Below is a small trained network, with its code and all its weights. Each question gives an input and a target symbol and asks what happens when units are switched off, that is, made to give their printed mean instead of their output.

import numpy as np


def w(rows, s, z=0):
    codes = np.array(rows[::2]) - 128.0
    scale = np.full(codes.shape[1], s)
    scale[-1] = z or s
    return codes * scale


def norm(h):
    return h / np.sqrt((h * h).mean(-1, keepdims=True) + 1e-5)


def f(y):
    return y / 2 * (1 + np.tanh(0.7978845608 * (y + 0.044715 * y**3)))


def softmax(a):
    e = np.exp(a - a.max(-1, keepdims=True))
    return e / e.sum(-1, keepdims=True)


def log_softmax(a):
    a = a - a.max(-1, keepdims=True)
    return a - np.log(np.exp(a).sum(-1, keepdims=True))


def net(x, mask):
    ids = ['ηθλμξστφψ'.index(c) for c in x.split()]
    T = len(ids)
    res = E[ids] + P[:T]
    q, k, v = (norm(res) @ M[0].T for M in (Q, K, V))
    z = softmax(np.where(np.tri(T) > 0, q @ k.T / 4**0.5, -1e9)) @ v
    res = res + np.where(mask[0], z, O[0][:, -1]) @ O[0][:, :-1]
    y = f(norm(res) @ A[0][:, :-1].T + A[0][:, -1])
    res = res + np.where(mask[1:9], y, B[0][:, -1]) @ B[0][:, :-1]
    return log_softmax(norm(res)[-1] @ U[:, :-1].T + U[:, -1])


Q, K, V, O, A, B = {}, {}, {}, {}, {}, {}
E = w([
[159,118,126,176,111,103,162],'η',
[162,141,156,108,64,129,107],'θ',
[103,206,223,135,145,92,190],'λ',
[156,171,105,147,128,120,162],'μ',
[58,51,250,141,129,27,182],'ξ',
[91,111,81,136,156,179,189],'σ',
[152,145,181,97,98,132,107],'τ',
[108,100,155,80,133,196,130],'φ',
[119,86,116,113,123,176,143],'ψ',
],0.024)
P = w([
[119,99,146,197,178,84,53],'0',
[152,113,44,2,188,32,214],'1',
[115,90,92,76,112,101,241],'2',
[115,76,155,203,109,167,182],'3',
[7,103,44,106,119,76,150],'4',
[96,73,75,139,145,36,143],'5',
[177,71,129,135,179,104,165],'6',
],0.0086)
Q[0] = w([
[175,173,167,155,156,4,73],'h1',
[177,95,161,93,140,186,212],'h1',
[192,163,116,149,152,109,77],'h1',
[192,67,115,99,172,153,121],'h1',
],0.031)
K[0] = w([
[84,111,158,113,50,135,253],'h1',
[95,137,153,220,153,161,57],'h1',
[154,145,152,135,90,180,186],'h1',
[142,112,131,190,84,172,96],'h1',
],0.031)
V[0] = w([
[129,149,245,103,213,122,170],'h1',
[117,186,120,164,180,102,159],'h1',
[236,68,139,159,82,92,125],'h1',
[107,6,88,144,125,93,153],'h1',
],0.016)
O[0] = w([
[238,101,101,130,159,56,51,247],'h1',
[201,161,168,206,144,166,87,106],'h1',
[45,152,66,144,40,75,105,192],'h1',
[123,62,144,166,10,137,193,187],'h1',
],0.012,0.011)
A[0] = w([
[106,38,62,98,123,188,140,142],'n1',
[133,211,193,159,125,6,129,112],'n2',
[188,228,196,168,65,65,173,85],'n3',
[186,154,166,150,138,38,124,103],'n4',
[94,223,190,152,95,39,175,176],'n5',
[152,131,65,171,135,139,180,216],'n6',
[151,83,115,108,94,168,82,255],'n7',
[144,97,81,118,188,211,90,141],'n8',
],0.021,0.0045)
B[0] = w([
[104,128,145,144,205,181,53,230],'n1',
[42,17,165,131,62,219,110,209],'n2',
[105,98,2,138,239,182,163,214],'n3',
[58,194,164,178,130,115,116,253],'n4',
[245,189,162,121,145,169,97,230],'n5',
[138,145,178,69,98,70,137,177],'n6',
[138,174,146,72,124,41,176,229],'n7',
[158,85,62,151,59,171,168,177],'n8',
],0.021,0.011)
U = w([
[180,146,52,172,73,151,180,237],'η',
[156,182,183,111,40,164,76,122],'θ',
[207,133,116,215,156,80,46,65],'λ',
[44,208,118,166,247,206,101,75],'μ',
[73,106,6,131,105,29,122,137],'ξ',
[167,65,105,77,223,129,172,206],'σ',
[22,18,180,103,65,116,102,135],'τ',
[127,146,211,103,169,30,128,190],'φ',
[160,132,255,99,134,201,211,2],'ψ',
],0.011,0.0026)

Each question gives the input, a string of symbols that net reads in full, and the target symbol t.
The units are the heads (4 rows each of Q, K, V and O) and the neurons (one row each of A and B). Each row of codes is followed by its name. A weight is (code - 128) times the scale printed after its matrix; where a second scale follows, it is the last column's (O, A, B and U).
mask holds one flag per unit, heads first, then neurons. A switched-off unit (its flag False) gives its mean, the last column of its rows in O or B, instead of its output. The means were averaged over made-up inputs and are rounded, as every weight is.
A unit's drop is (log p(t) with every unit on - log p(t) with that unit switched off) / (log p(t) with every unit on - log p(t) with every unit switched off).
The circuit of an input: a set's keep is (log p(t) with only the set's units on - log p(t) with every unit switched off) / (log p(t) with every unit on - log p(t) with every unit switched off). Starting from all 9 units, units are removed one at a time, each time the one whose removal leaves the highest keep (on an exact tie, the one counted first), for as long as the keep stays at least 0.8.
units of the circuit, in order: the units of the circuit, biggest drop first
top k neurons: the k neurons with the biggest drops, biggest first
drop of u: that unit's drop, to one decimal
input φ φ ξ σ σ ξ μ, target σ: units of the circuit, in order -> (h1, n3, n4)
input η ξ τ φ μ τ, target τ: units of the circuit, in order -> (n2)
input θ θ φ φ φ τ, target φ: top 2 neurons -> (n2, n3)
input θ ξ φ θ ξ θ μ, target θ: units of the circuit, in order -> (h1, n5, n3)
input ξ φ η ψ η τ, target η: top 2 neurons -> (n3, n5)
input μ φ φ μ φ φ, target η: units of the circuit, in order -> (h1, n8)
input ξ θ φ ψ τ, target θ: top 3 neurons -> (n5, n3, n4)
input η φ η μ τ σ, target θ: units of the circuit, in order -> (h1, n3, n5)
input θ ξ θ μ θ λ η, target μ: top 2 neurons -> (n3, n4)
input ξ η η σ φ η θ, target σ: top 2 neurons -> (n3, n4)
input μ η τ, target μ: top 2 neurons -> (n3, n4)
input η φ μ ξ ξ σ η, target ξ: top 2 neurons -> (n3, n5)
input λ μ σ η ξ η, target σ: drop of n3 -> 0.4
input φ θ φ, target σ: drop of n8 -> 0.1
input μ θ φ φ, target η: drop of h1 -> 1.4
input μ φ φ η ξ σ μ, target η: drop of n3 -> 0.4
input ψ μ φ τ, target ψ: top neuron -> (n2)
